Each row was made from one walk, in order. Every step used is in the known rows, and no mark comes twice. Write each row's walk.
Each row is shifted at random along 7 fixed directions that mean nothing.
Known rows
tidu, diseg, bezo, mido, kevos, bimito, baruv: -24  211  -67  -116  79  -39  59  -126  197  -164  -204  -13  -10  76  71  367  -67  45  20  -266  -157  142  -57  -127  115  -263  22  -119  46  8  -49  -182  115  157  10  -65  67  -107  -378  93  -214  -206  -84  191
tidu, diseg, bezo, mido, kevos, bimito, baruv, pakek: -91  -249  -7  69  162  -61  157  -43  -14  -30  109  77  22  49  145  251  98  -201  -206  -3  -257  136  164  -108  152  -171  -45  -93  117  232  -88  16  11  -102  -52  -83  102  70  -182  -26  240  106  50  204
bebud, baruv, bimito, mido, bezo, diseg: 341  77  -157  -78  -23  -115  -135  78  193  -154  -264  287  -107  -37  125  -47  -139  76  39  -99  -18  313  46  -166  -126  -162  2  -137  -54  -12  79  204  -144  63  321  120  -60  67  55  92  125  -176  163  -235
gebot, bezo, mido, kevos, bimito: -68  -124  54  35  -51  93  25  103  57  65  83  106  10  -26  -54  57  42  -149  13  -141  -73  -3  110  22  -52  -112  -12  61  69  175  10  247  -163  -146  42  107  205  -35  -97  -164  226  173  37  35
mido, gebot, bezo, diseg, pakek, bebud, bimito, baruv: -6  249  -34  -53  -219  -99  172  -144  37  -185  -177  26  -31  149  33  146  -122  9  215  -35  -178  -46  81  32  -75  10  -20  -23  151  17  125  -474  33  -141  167  161  -41  -64  59  1  -84  137  49  110
mido, bezo, diseg, pakek, bebud, bimito, baruv: 65  151  -37  75  -126  -283  209  -83  -150  -148  -118  109  -154  141  109  -45  -227  39  28  50  -168  118  372  -106  -60  19  109  -88  191  -90  163  -517  -130  -273  263  106  -261  -26  18  101  95  95  164  -125
pakek, bebud, baruv, bimito, mido, gebot, bezo, diseg, kevos: 112  128  45  -152  -387  -51  100  56  -12  -201  31  -168  167  63  44  128  -188  214  -113  -147  136  -221  111  -153  -201  176  113  -107  156  -243  249  -125  42  -24  118  -93  59  -84  230  39  38  -17  -85  109
diseg, bezo, mido, gebot, pakek, bebud, kevos, bimito, baruv: -146  -100  -61  82  -63  -27  147  -31  18  0  269  -19  25  -75  -19  -31  -60  -165  17  57  -220  -236  8  -11  99  -7  -47  79  215  51  -33  -14  56  -41  -99  -26  167  -7  -85  -21  -75  126  25  233
pakek, tidu, gebot, mido: -9  -195  20  -104  102  96  -138  93  -65  202  127  51  55  0  -2  -122  217  17  -8  100  115  111  -182  76  178  23  -148  29  40  158  -80  -23  -153  18  -116  122  32  50  -25  -28  -80  47  -76  -91
tidu, gebot, pakek, diseg, kevos, bimito: -233  40  139  166  -66  3  -20  43  -198  226  232  38  -103  -132  -124  -293  -23  -145  -67  367  181  111  46  92  304  38  -2  197  -65  185  -41  -70  12  -15  -67  -13  -101  108  -73  53  24  226  70  -93
diseg, pakek, bebud, kevos, mido: -59  -51  289  67  -132  167  -46  50  -220  161  252  -97  242  -239  23  -221  131  -95  65  176  206  -53  -20  196  277  186  -34  339  71  -166  78  -85  55  30  -139  -263  -79  68  136  136  -41  155  30  101
bezo, diseg, kevos, bimito: -3  -133  -12  43  56  144  -18  7  -210  99  142  -49  4  -97  -125  -69  8  -22  -47  59  -52  -128  171  41  -254  156  68  91  90  68  119  222  -78  -36  -161  -64  174  -109  118  -238  145  83  -24  23
gebot, bezo, diseg, pakek: -139  21  -52  -131  -110  -99  49  -9  40  -156  -182  181  92  70  197  256  114  31  21  34  -284  273  -31  45  55  0  -117  -184  169  207  -59  -273  -24  0  47  125  11  126  -189  -36  -18  60  72  76
pakek, tidu, baruv, bimito: -47  -37  89  43  168  -141  32  7  -109  1  -190  -29  -101  194  -136  0  20  79  93  -250  -46  -83  38  130  -196  109  83  97  -129  -85  120  51  3  -40  10  42  -22  -153  76  -121  -5  -211  -54  134
baruv, bimito, mido, gebot: -162  -67  25  -301  156  -250  221  59  -56  -108  123  -119  127  75  76  338  -241  123  -220  -165  171  -166  -10  -174  -60  -40  85  26  101  -293  21  -34  -56  -37  151  51  -102  162  -231  -25  149  -90  100  -5
bebud, kevos, bimito, baruv, tidu, pakek, diseg, bezo: -20  -184  69  270  38  199  93  -173  59  -37  -21  152  90  45  -20  101  393  -58  184  9  -166  101  20  161  27  -51  11  -287  -59  425  -77  83  136  -77  -259  4  209  -84  225  -50  122  57  -227  154
mido, kevos, bimito, baruv, pakek, tidu: -220  -15  58  123  401  -95  266  -32  144  174  230  -149  -91  -204  -106  285  157  -211  139  -193  -178  -286  -64  190  -18  -78  -160  327  -9  139  -37  9  339  -9  -31  -44  142  -34  -5  -180  146  114  11  417
mido, bezo, diseg, pakek, bebud, kevos, bimito, baruv: 93  5  85  238  -207  113  72  -103  -119  -45  18  88  160  83  21  -116  85  -45  112  116  -18  49  335  9  11  94  56  -83  106  62  259  -203  -53  -295  -8  14  -3  -136  412  57  214  207  -2  -144
bimito, baruv, bebud, kevos, mido, gebot, bezo, diseg, pakek: 67  107  -64  -75  -275  -163  139  4  15  -302  -56  -10  119  241  155  284  -111  43  -106  68  -124  53  76  -117  108  -9  -33  -189  153  -31  57  -262  -25  -196  -9  13  3  130  -4  108  45  -79  48  -109
bimito, baruv, bebud, kevos: 53  -73  -8  -5  66  -137  97  0  -28  -164  15  134  73  -74  -27  60  150  26  95  -30  -1  77  -142  55  75  -1  -146  -51  58  48  55  100  -123  13  -2  37  54  103  148  114  66  -58  87  -29
pakek, diseg, bezo, mido, kevos, bimito, baruv: -3  88  -118  83  -6  -64  65  50  -81  15  180  22  -177  -86  -14  -22  -189  -40  -21  71  -20  113  183  -147  132  -178  71  39  89  -35  -43  -106  -40  -1  43  -71  -125  -72  -217  124  40  31  128  23
bimito, baruv, tidu, pakek, diseg, kevos, mido: 53  -97  -146  100  153  119  -66  -156  91  -72  -108  -38  -48  119  -95  134  270  59  150  66  -160  -57  -160  59  -72  -8  67  -255  -136  122  -196  80  264  121  -298  -114  164  -48  47  -162  -113  -146  -182  111
tidu, pakek, bebud, kevos, mido, gebot, bezo: -161  -105  238  -107  -119  204  -62  28  -27  175  169  -237  309  -63  -6  75  102  -137  -82  -133  175  -455  -194  175  29  56  -52  173  78  -156  -26  -22  135  30  -313  -202  192  13  -7  -113  -35  24  -202  125
bebud, kevos, bimito, mido, bezo, diseg, pakek, tidu, gebot: 139  207  -113  21  49  215  -131  -141  183  182  -63  -50  -15  -28  91  -57  -35  38  87  -6  83  -22  35  -8  -30  -43  98  -22  -48  51  38  -119  115  94  -131  51  -34  -90  64  18  -153  -149  -139  -221
bezo, diseg, kevos, mido, gebot, bebud, baruv, pakek: 164  72  5  64  -137  -61  -18  105  5  -18  -59  -78  18  -36  -7  35  -81  -111  -105  43  -142  -117  73  -5  -69  150  -105  231  101  -15  156  63  144  -23  -13  -118  110  126  58  -88  99  90  94  102
diseg, bezo, mido, gebot: -102  -200  -157  21  126  -151  126  72  -96  -36  -13  224  -66  84  127  64  -89  -188  -2  -19  -296  66  46  -36  19  -113  -19  99  266  60  -43  -9  -154  37  91  56  5  105  -428  -115  32  128  175  219
kevos, bimito, baruv, tidu, gebot, bezo, mido: 123  -58  -20  -47  -66  109  -113  82  49  15  -18  59  -158  -46  -11  -154  61  -67  -29  291  250  448  -92  -192  337  -77  -131  1  -275  132  -28  292  -197  6  246  314  -81  -59  64  153  -7  84  325  -274
gebot, pakek, bebud, bimito, baruv: -156  120  64  -327  -48  -312  170  -77  41  -225  67  -104  118  -21  5  79  -94  236  -85  -63  106  38  -115  -63  92  58  -78  -145  132  -170  -21  -391  -51  -107  60  18  -147  58  -51  211  -169  -46  0  -74
tidu, pakek, bebud, bimito: -106  -177  236  79  71  45  59  -140  -135  109  -61  91  21  40  -111  -78  158  -110  182  -156  -96  -152  82  271  -173  90  96  137  62  123  32  -44  -83  -103  -108  45  119  -53  174  -238  118  171  -47  179
kevos, mido, bezo, diseg, pakek, tidu, gebot, bebud: -56  104  -26  145  15  93  -36  -7  -8  267  -106  -109  -61  93  169  45  55  -131  1  140  -225  -22  90  12  151  78  -31  96  78  122  9  -297  174  -56  -71  132  24  22  -101  -179  -75  50  -65  13
baruv, bebud, bimito, mido: 32  -180  90  -100  88  -14  196  -78  -38  -123  18  117  150  129  9  137  112  135  43  -192  -33  12  36  33  -190  55  77  -132  98  133  11  141  -284  -191  25  159  119  47  233  -115  235  42  -89  -13
kevos, bimito, mido, bezo, diseg, pakek, bebud, baruv: 250  427  -157  -137  -272  -31  -176  -19  160  -203  -298  -103  -125  80  34  -85  -451  344  13  -123  78  65  162  -180  -354  69  282  -70  -101  -475  45  -117  9  192  176  -28  -285  -178  43  168  -257  -300  84  -262
diseg, pakek, tidu, gebot, bezo: -63  -84  -125  20  -76  171  -181  42  -29  37  -84  150  -20  134  47  -222  59  -5  74  270  45  304  -92  64  24  71  -19  -130  -81  91  -143  -63  -156  64  -101  131  -188  20  -51  75  -202  63  1  -204
baruv, tidu, diseg, kevos: 151  -83  18  234  40  -125  -137  107  -356  78  -142  178  -314  -40  -127  -334  7  -85  -30  219  -11  217  178  40  12  66  111  54  -149  137  98  264  -185  20  221  57  -116  120  -60  -57  152  157  201  -63
gebot, bezo, mido, kevos, bimito, baruv: -142  -276  -57  4  31  -87  306  48  -49  14  324  102  -14  71  -44  268  8  -164  -113  -74  -278  -114  235  -121  -51  -166  -19  -128  228  213  -26  23  -163  -345  -21  106  198  -21  -139  -167  354  159  55  47
kevos, mido, gebot, pakek, tidu: 119  210  -124  -18  -70  -217  -175  41  -69  -98  -284  -32  -171  459  -283  -148  -327  109  46  -125  -42  -7  182  13  -318  102  273  53  -139  -160  62  9  -134  -212  45  202  -109  -109  -74  -176  -52  -109  33  -255
pakek, tidu, gebot, bezo: -90  23  -231  -98  81  -247  -26  110  65  -38  -117  127  -336  153  49  -72  -116  41  27  26  -136  238  -127  -14  -8  -76  33  -151  -10  123  -221  -131  -162  51  18  265  -175  88  -368  -30  -183  -116  96  -146
gebot, pakek, tidu, baruv, bimito, mido, bezo: -20  -6  35  -53  80  28  -61  -39  136  -35  -191  -8  223  305  -10  73  80  187  -76  -214  70  -33  -81  -60  -114  33  14  -242  -176  -82  16  21  5  -104  37  81  6  -107  138  5  -34  -210  -265  -147
tidu, baruv, bimito, mido: -62  -158  53  -243  207  -72  28  96  -236  117  219  -139  32  -76  -21  52  -177  102  -298  8  216  -157  -73  -151  -19  26  13  113  -100  -367  -44  142  -114  109  31  -90  -184  58  -112  73  22  -261  120  -109
mido, bezo, diseg, kevos, bimito, baruv: -29  -45  -139  101  127  -15  198  -27  8  -64  74  72  -19  30  29  154  -10  -56  -31  24  -219  -21  119  -132  -100  -82  -39  -136  152  113  52  -79  5  -134  -3  -11  101  -74  -57  -84  132  41  -39  -23
diseg, kevos, mido, bezo: 10  119  -64  -18  10  -50  9  120  18  -135  -120  -82  11  140  12  59  -232  117  -120  -168  24  -42  -20  -122  -212  24  122  -31  23  -345  -30  -6  -34  41  2  -128  -96  -57  -354  40  -138  -243  -111  -129
gebot, pakek, diseg, kevos: 3  20  -78  37  -120  57  -316  85  -111  -18  5  162  52  -124  -106  -421  60  77  4  341  219  265  -118  57  111  86  -57  -91  -64  56  -70  100  -126  105  -70  -82  -126  146  38  145  -84  142  22  -258

Which walk is each row?
-46  -381  -69  136  217  181  71  -126  -97  142  155  125  -48  -163  33  -22  294  -129  49  138  -194  -56  -28  126  -121  -54  -85  -220  36  310  -194  139  35  12  -220  -52  131  4  67  -116  96  78  -186  176 -> bebud, bimito, baruv, tidu, pakek, diseg, bezo
-24  -163  240  51  35  -40  104  -67  -250  153  145  78  -35  -152  151  -175  168  -44  -7  250  38  141  151  75  307  39  75  26  25  204  -8  -133  -76  -114  201  6  -164  247  118  33  184  359  87  119 -> baruv, tidu, diseg, pakek, bebud, bimito, mido
-74  -72  -34  229  283  -267  265  103  85  78  148  119  -300  65  102  -41  -74  -60  -18  -123  -278  -136  36  8  80  -192  83  3  24  161  -169  13  -63  -134  41  11  -70  166  -158  -42  125  -105  -25  19 -> pakek, tidu, baruv, bebud, kevos, bimito, mido, bezo
271  268  62  47  -113  -121  -83  -66  269  -365  -398  239  -44  312  -7  -93  25  250  135  -95  31  639  52  -31  98  -40  203  -225  -209  260  2  -127  -28  -73  106  -18  -206  22  208  259  -24  -12  -15  -119 -> bebud, baruv, pakek, tidu, diseg, kevos, bimito, mido
25  -94  225  95  -128  -64  22  235  -135  30  147  45  127  144  93  -251  63  -110  -133  133  242  115  -45  54  453  -40  -131  116  -4  53  72  -71  -203  -282  -10  -148  -146  170  97  202  120  150  -35  -150 -> pakek, tidu, baruv, bebud, kevos, mido, gebot, bezo
-82  287  -154  7  165  -121  -76  -134  266  46  -208  -75  -391  -100  -182  63  40  12  253  44  -66  29  -287  110  63  -100  -75  42  -352  169  -183  130  321  278  76  302  56  -34  -113  -92  -277  -203  82  48 -> kevos, bimito, baruv, tidu, gebot, pakek, diseg
227  392  60  -49  -317  -139  -84  -107  406  -442  -489  133  138  306  -124  103  -71  328  307  -380  70  209  -22  6  -141  10  181  -233  -173  -129  147  -47  45  23  246  126  20  -73  263  140  -159  -139  -76  -39 -> gebot, pakek, bebud, baruv, bimito, mido, kevos
-149  77  -16  18  56  201  22  -24  253  -29  8  -76  109  107  -6  160  90  8  34  -34  36  -180  -326  56  13  -80  -80  -8  -166  88  -221  41  238  132  -153  -96  51  28  -23  -23  -86  -3  -194  129 -> tidu, baruv, pakek, diseg, kevos, bimito, mido, gebot, bezo
-81  -11  194  62  -143  -112  24  20  -144  -3  -18  -5  135  77  221  -57  4  -27  -138  -10  4  8  158  45  207  2  124  -72  161  -101  31  -335  21  -135  -78  -222  -132  168  -174  117  52  -6  -134  -40 -> tidu, diseg, pakek, bebud, kevos, mido, bezo
121  67  -33  102  73  217  -138  -64  250  -81  -226  28  -36  -22  9  84  49  -45  84  18  54  277  -100  -111  168  -181  -27  -15  -243  -30  -91  208  85  243  102  -23  5  -123  -107  123  -212  -22  111  48 -> diseg, bezo, mido, kevos, bimito, baruv, tidu, pakek
115  281  55  -149  -178  -431  84  -52  -94  -130  -167  -236  -204  75  -181  -58  -325  151  -67  -157  176  -169  206  -123  -89  146  111  161  -36  -333  291  -133  -40  -149  422  223  -137  -112  37  44  -41  -3  260  -43 -> bezo, mido, gebot, pakek, bebud, bimito, baruv, tidu
-58  84  -18  30  10  80  -2  -47  289  10  -26  -62  -20  -107  -79  266  216  -103  157  -222  -90  -106  -107  94  -46  -113  -147  58  -78  216  -64  168  240  32  -25  103  283  -118  101  -133  153  22  -4  230 -> gebot, bezo, mido, kevos, bimito, baruv, pakek, diseg
160  -151  174  199  -169  118  -64  53  -121  91  91  151  118  -120  138  -237  55  -106  -109  207  130  92  197  -98  156  37  43  12  49  -10  152  -18  -31  -11  126  -213  -39  67  343  103  235  228  90  -21 -> tidu, pakek, bebud, baruv, bimito, mido, bezo, diseg, kevos
